Here is a tiny trained network, its code and every weight. The questions are about switching its units off for an input and a class, where a switched-off unit gives its printed mean instead of its output.

import numpy as np


def w(rows, s, z=0):
    codes = np.array(rows[::2]) - 128.0
    scale = np.full(codes.shape[1], s)
    scale[-1] = z or s
    return codes * scale


def norm(h):
    return h / np.sqrt((h * h).mean(-1, keepdims=True) + 1e-5)


def f(y):
    return np.maximum(y, 0)


def log_softmax(a):
    a = a - a.max(-1, keepdims=True)
    return a - np.log(np.exp(a).sum(-1, keepdims=True))


def net(x, mask):
    res = np.array(x, float).reshape(1, 6) / 4 @ E
    u = 0
    for l in range(4):
        y = f(norm(res) @ A[l][:, :-1].T + A[l][:, -1])
        res = res + np.where(mask[u : u + 4], y, B[l][:, -1]) @ B[l][:, :-1]
        u += 4
    return log_softmax(norm(res)[-1] @ U[:, :-1].T + U[:, -1])


A, B = {}, {}
E = w([
[77,204,167],'x0',
[151,125,213],'x1',
[237,164,220],'x2',
[52,54,148],'x3',
[2,211,180],'x4',
[121,173,127],'x5',
],0.0056)
A[0] = w([
[73,4,155,2],'L0N0',
[192,166,93,84],'L0N1',
[84,80,170,237],'L0N2',
[199,172,145,87],'L0N3',
],0.013,0.0008)
B[0] = w([
[247,229,115,234],'L0N0',
[150,78,131,235],'L0N1',
[224,152,152,205],'L0N2',
[54,92,159,253],'L0N3',
],0.015,0.0045)
A[1] = w([
[121,154,160,1],'L1N0',
[108,163,76,49],'L1N1',
[103,91,245,109],'L1N2',
[186,164,153,189],'L1N3',
],0.012,0.0038)
B[1] = w([
[110,59,118,137],'L1N0',
[221,187,135,154],'L1N1',
[52,110,254,253],'L1N2',
[23,108,200,245],'L1N3',
],0.0068,0.0056)
A[2] = w([
[97,145,30,253],'L2N0',
[76,90,220,127],'L2N1',
[126,195,247,179],'L2N2',
[123,224,81,184],'L2N3',
],0.011,0.0037)
B[2] = w([
[248,193,158,173],'L2N0',
[95,85,107,218],'L2N1',
[137,21,197,254],'L2N2',
[214,128,193,189],'L2N3',
],0.011,0.0093)
A[3] = w([
[218,135,2,138],'L3N0',
[157,27,28,254],'L3N1',
[138,219,148,159],'L3N2',
[150,203,79,132],'L3N3',
],0.0094,0.004)
B[3] = w([
[106,158,55,244],'L3N0',
[6,144,96,255],'L3N1',
[230,95,202,203],'L3N2',
[142,144,150,173],'L3N3',
],0.013,0.0038)
U = w([
[10,75,202,212],'0',
[28,174,9,3],'1',
[166,227,112,206],'2',
],0.012,0.0042)

Each question gives the input, the list of numbers given to net, and the class t.
The units are the neurons (one row each of A and B). Each row of codes is followed by its name. A weight is (code - 128) times the scale printed after its matrix; where a second scale follows, it is the last column's (A, B and U).
mask holds one flag per neuron, layer by layer. A switched-off neuron (its flag False) gives its mean, the last column of its row in B, instead of its output. The means were averaged over made-up inputs and are rounded, as every weight is.
A unit's drop is (log p(t) with every unit on - log p(t) with that unit switched off) / (log p(t) with every unit on - log p(t) with every unit switched off).
The circuit of an input: a set's keep is (log p(t) with only the set's units on - log p(t) with every unit switched off) / (log p(t) with every unit on - log p(t) with every unit switched off). Starting from the 12 units with the biggest drops (on a tie, the unit counted first), units are removed one at a time, each time the one whose removal leaves the highest keep (on an exact tie, the one counted first), for as long as the keep stays at least 0.8.
units of the circuit, in order: the units of the circuit, biggest drop first
k most important neurons: the k neurons with the biggest drops, biggest first
top k neurons in layer l: the k neurons of layer l with the biggest drops, biggest first
drop when u is switched off: that unit's drop, to one decimal
input [-1,-1,-6,-4,6,-5], class 2: most important neuron => L1N2
input [-8,0,-2,-2,-2,7], class 1: units of the circuit, in order => L2N2, L1N2, L3N1
input [-4,-7,-5,-6,-1,-1], class 1: 3 most important neurons => L0N0, L3N0, L0N1
input [-6,7,2,7,5,1], class 2: 2 most important neurons => L0N0, L0N2
input [4,4,-6,-6,-6,4], class 1: top 2 neurons in layer 3 => L3N1, L3N2
input [1,-8,3,3,-1,4], class 2: top 3 neurons in layer 0 => L0N3, L0N2, L0N0
input [-1,-3,-2,-6,-5,4], class 1: 2 most important neurons => L2N2, L0N1
input [-8,-7,5,-1,-1,-1], class 1: 2 most important neurons => L2N2, L1N2
input [1,-5,0,-8,-8,2], class 1: 2 most important neurons => L2N2, L1N2
input [-2,5,-2,1,-7,1], class 1: 2 most important neurons => L1N2, L2N2
input [-6,-4,-8,-5,-7,4], class 1: 2 most important neurons => L3N1, L0N0
input [-1,-1,3,6,-4,1], class 2: top 2 neurons in layer 0 => L0N0, L0N3
input [-4,5,-3,7,0,6], class 2: drop when L0N0 is switched off => 0.8
input [-5,5,1,7,0,8], class 2: units of the circuit, in order => L0N0
input [1,0,-2,6,-3,-4], class 2: drop when L0N0 is switched off => 1.1
input [-5,3,0,7,-8,2], class 2: drop when L0N0 is switched off => 1.4
input [-4,-6,2,1,-7,5], class 1: drop when L1N2 is switched off => 0.1
input [-1,-7,-5,-2,-8,-3], class 1: top 2 neurons in layer 3 => L3N1, L3N0
